Below are the code and all the weights of a small trained network. Each question names an input and a class and asks about switching units off, where a switched-off unit gives its printed mean instead of its output.

import numpy as np


def w(rows, s, z=0):
    codes = np.array(rows[::2]) - 128.0
    scale = np.full(codes.shape[1], s)
    scale[-1] = z or s
    return codes * scale


def f(y):
    return y / 2 * (1 + np.tanh(0.7978845608 * (y + 0.044715 * y**3)))


def log_softmax(a):
    a = a - a.max(-1, keepdims=True)
    return a - np.log(np.exp(a).sum(-1, keepdims=True))


def net(x, mask):
    res = np.array(x, float).reshape(1, 7) / 4 @ E
    y = f(res @ A[0][:, :-1].T + A[0][:, -1])
    res = res + np.where(mask, y, B[0][:, -1]) @ B[0][:, :-1]
    return log_softmax(res[-1] @ U[:, :-1].T + U[:, -1])


A, B = {}, {}
E = w([
[144,121,111,116,135,108,139,114,123,111,103,133],'x0',
[138,113,150,147,140,141,127,107,133,134,151,126],'x1',
[224,83,112,154,71,182,7,118,60,149,112,98],'x2',
[119,124,130,117,147,112,109,96,123,129,136,117],'x3',
[149,67,193,57,153,55,74,211,130,54,178,141],'x4',
[171,107,141,160,136,133,146,147,143,161,158,110],'x5',
[112,94,194,90,193,190,213,161,68,132,80,63],'x6',
],0.015)
A[0] = w([
[150,171,70,126,91,179,144,70,132,182,145,163,252],'N0',
[140,203,106,200,112,26,121,102,196,101,173,187,214],'N1',
[167,72,166,117,104,188,70,139,2,150,48,64,17],'N2',
[170,100,135,107,105,101,57,175,129,64,195,175,136],'N3',
[171,101,66,169,10,123,28,109,121,88,147,97,98],'N4',
[156,176,81,152,141,169,97,109,124,165,97,128,219],'N5',
[76,189,77,151,134,191,218,65,143,196,81,40,253],'N6',
[161,111,168,40,180,138,92,178,173,89,155,165,194],'N7',
],0.0098,0.0061)
B[0] = w([
[126,201,144,185,132,70,70,157,95,217,133,137,207],'N0',
[10,124,82,139,103,123,142,75,153,127,33,164,236],'N1',
[53,90,151,141,74,85,147,104,179,226,48,120,232],'N2',
[139,60,101,98,111,204,131,69,149,107,145,120,232],'N3',
[202,123,83,90,131,168,84,127,46,86,175,127,234],'N4',
[161,189,123,142,192,78,86,105,178,148,140,120,188],'N5',
[194,108,105,89,162,182,132,173,109,178,144,213,255],'N6',
[89,50,128,132,105,178,231,171,121,100,117,86,235],'N7',
],0.013,0.021)
U = w([
[79,165,97,166,129,59,95,97,176,232,82,194,186],'0',
[225,76,50,37,171,254,116,134,17,126,174,182,204],'1',
[56,58,66,158,18,120,141,111,224,102,94,50,117],'2',
[95,99,229,68,232,102,214,254,40,38,128,55,59],'3',
[208,207,43,182,157,73,21,108,21,127,180,91,3],'4',
],0.008,0.0032)

Each question gives the input, the list of numbers given to net, and the class t.
The units are the neurons (one row each of A and B). Each row of codes is followed by its name. A weight is (code - 128) times the scale printed after its matrix; where a second scale follows, it is the last column's (A, B and U).
mask holds one flag per neuron, in row order. A switched-off neuron (its flag False) gives its mean, the last column of its row in B, instead of its output. The means were averaged over made-up inputs and are rounded, as every weight is.
A unit's drop is (log p(t) with every unit on - log p(t) with that unit switched off) / (log p(t) with every unit on - log p(t) with every unit switched off).
The circuit of an input: a set's keep is (log p(t) with only the set's units on - log p(t) with every unit switched off) / (log p(t) with every unit on - log p(t) with every unit switched off). Starting from all 8 units, units are removed one at a time, each time the one whose removal leaves the highest keep (on an exact tie, the one counted first), for as long as the keep stays at least 0.8.
units of the circuit, in order: the units of the circuit, biggest drop first
most important unit: the unit with the biggest drop
top k neurons: the k neurons with the biggest drops, biggest first
drop of u: that unit's drop, to one decimal
input [-3,6,1,-5,2,6,-8], class 1: most important unit	N4
input [-3,7,1,1,-8,4,7], class 0: top 3 neurons	N2, N4, N0
input [-3,5,0,4,3,5,2], class 3: units of the circuit, in order	N1, N6, N2, N4
input [1,0,0,4,6,-6,0], class 2: top 3 neurons	N6, N4, N3
input [6,4,-2,5,-7,-2,1], class 1: top 2 neurons	N6, N2
input [7,-5,5,8,-8,-4,-2], class 4: units of the circuit, in order	N4, N0
input [-1,4,-3,6,4,-7,1], class 3: top 2 neurons	N2, N1
input [-2,-2,8,7,-1,8,-7], class 4: top 2 neurons	N4, N0
input [-7,7,-4,4,1,-4,-1], class 2: top 3 neurons	N0, N6, N5
input [1,0,7,0,5,-1,1], class 2: top 2 neurons	N2, N6
input [-1,-7,1,1,5,-3,-8], class 1: top 2 neurons	N4, N2
input [-3,-3,-4,7,1,3,8], class 3: top 2 neurons	N4, N3
input [-5,6,-8,7,0,7,6], class 1: top 2 neurons	N6, N2
input [-3,-6,6,-4,3,-3,5], class 2: most important unit	N2
input [-8,-6,-8,-7,-1,6,2], class 1: drop of N2	0.7
input [1,-7,-6,8,2,-6,-8], class 2: drop of N3	0.0
input [4,5,7,6,4,2,2], class 2: drop of N6	0.4
